Here is a tiny trained network, its code and every weight. The questions are about switching its units off for an input and a class, where a switched-off unit gives its printed mean instead of its output.

import numpy as np


def w(rows, s, z=0):
    codes = np.array(rows[::2]) - 128.0
    scale = np.full(codes.shape[1], s)
    scale[-1] = z or s
    return codes * scale


def f(y):
    return np.maximum(y, 0)


def log_softmax(a):
    a = a - a.max(-1, keepdims=True)
    return a - np.log(np.exp(a).sum(-1, keepdims=True))


def net(x, mask):
    res = np.array(x, float).reshape(1, 2) / 4 @ E
    y = f(res @ A[0][:, :-1].T + A[0][:, -1])
    res = res + np.where(mask, y, B[0][:, -1]) @ B[0][:, :-1]
    return log_softmax(res[-1] @ U[:, :-1].T + U[:, -1])


A, B = {}, {}
E = w([
[101,66,168,195,53,152,109,164,169],'x0',
[100,151,141,110,86,254,125,73,56],'x1',
],0.014)
A[0] = w([
[142,145,108,79,154,108,133,127,115,127],'n1',
[93,57,146,205,42,152,133,139,156,112],'n2',
[119,185,121,55,251,120,138,82,82,113],'n3',
[115,134,126,109,103,247,119,104,90,120],'n4',
[129,84,148,177,60,145,111,160,138,100],'n5',
[136,120,112,129,113,135,87,115,150,116],'n6',
[138,142,112,177,127,109,160,120,137,106],'n7',
[124,123,126,136,124,125,135,131,132,253],'n8',
[114,109,121,137,193,52,128,128,175,108],'n9',
[136,89,132,144,128,38,146,175,131,84],'n10',
[120,145,153,124,119,143,149,121,129,145],'n11',
[163,130,123,113,103,169,160,98,169,101],'n12',
[104,130,131,130,127,185,147,114,82,63],'n13',
],0.018,0.016)
B[0] = w([
[139,121,126,133,115,141,147,129,131,178],'n1',
[146,145,103,130,110,152,176,143,137,226],'n2',
[152,134,104,134,111,161,171,151,138,252],'n3',
[124,150,137,123,135,90,89,111,114,244],'n4',
[153,146,104,121,122,146,150,144,139,193],'n5',
[124,131,126,129,120,128,137,124,131,136],'n6',
[128,130,149,130,107,108,138,113,160,140],'n7',
[116,2,179,151,171,157,101,132,73,210],'n8',
[119,158,123,118,119,104,90,120,129,203],'n9',
[127,163,118,116,123,106,99,103,123,193],'n10',
[126,114,118,128,134,128,118,107,136,154],'n11',
[122,135,117,112,133,120,122,118,141,143],'n12',
[120,150,118,119,103,89,94,131,162,175],'n13',
],0.044,0.024)
U = w([
[189,151,79,144,85,187,179,166,153,138],'0',
[137,179,126,120,114,60,49,87,136,108],'1',
[124,7,173,172,171,164,110,128,99,254],'2',
[115,175,181,161,124,135,153,111,171,83],'3',
[112,122,165,133,142,138,158,124,181,80],'4',
[104,114,131,143,150,138,192,119,174,86],'5',
[62,127,173,152,197,134,149,138,130,87],'6',
],0.015,0.0076)

Each question gives the input, the list of numbers given to net, and the class t.
The units are the neurons (one row each of A and B). Each row of codes is followed by its name. A weight is (code - 128) times the scale printed after its matrix; where a second scale follows, it is the last column's (A, B and U).
mask holds one flag per neuron, in row order. A switched-off neuron (its flag False) gives its mean, the last column of its row in B, instead of its output. The means were averaged over made-up inputs and are rounded, as every weight is.
A unit's drop is (log p(t) with every unit on - log p(t) with that unit switched off) / (log p(t) with every unit on - log p(t) with every unit switched off).
The circuit of an input: a set's keep is (log p(t) with only the set's units on - log p(t) with every unit switched off) / (log p(t) with every unit on - log p(t) with every unit switched off). Starting from the 12 units with the biggest drops (on a tie, the unit counted first), units are removed one at a time, each time the one whose removal leaves the highest keep (on an exact tie, the one counted first), for as long as the keep stays at least 0.8.
circuit, biggest first: the units of the circuit, biggest drop first
k most important neurons: the k neurons with the biggest drops, biggest first
drop when u is switched off: that unit's drop, to one decimal
input [4,7], class 1: circuit, biggest first => (n4)
input [-2,-3], class 2: circuit, biggest first => (n4, n2)
input [-1,3], class 2: 2 most important neurons => (n9, n10)
input [-3,-2], class 2: 2 most important neurons => (n2, n5)
input [-3,-3], class 2: 2 most important neurons => (n2, n4)
input [3,3], class 2: 3 most important neurons => (n3, n9, n10)
input [5,-7], class 1: 2 most important neurons => (n10, n3)
input [3,5], class 1: 2 most important neurons => (n4, n3)
input [6,-7], class 1: 2 most important neurons => (n10, n3)
input [1,-3], class 2: 2 most important neurons => (n4, n13)
input [0,5], class 1: drop when n2 is switched off => 0.0
input [-4,-7], class 1: drop when n9 is switched off => 0.1
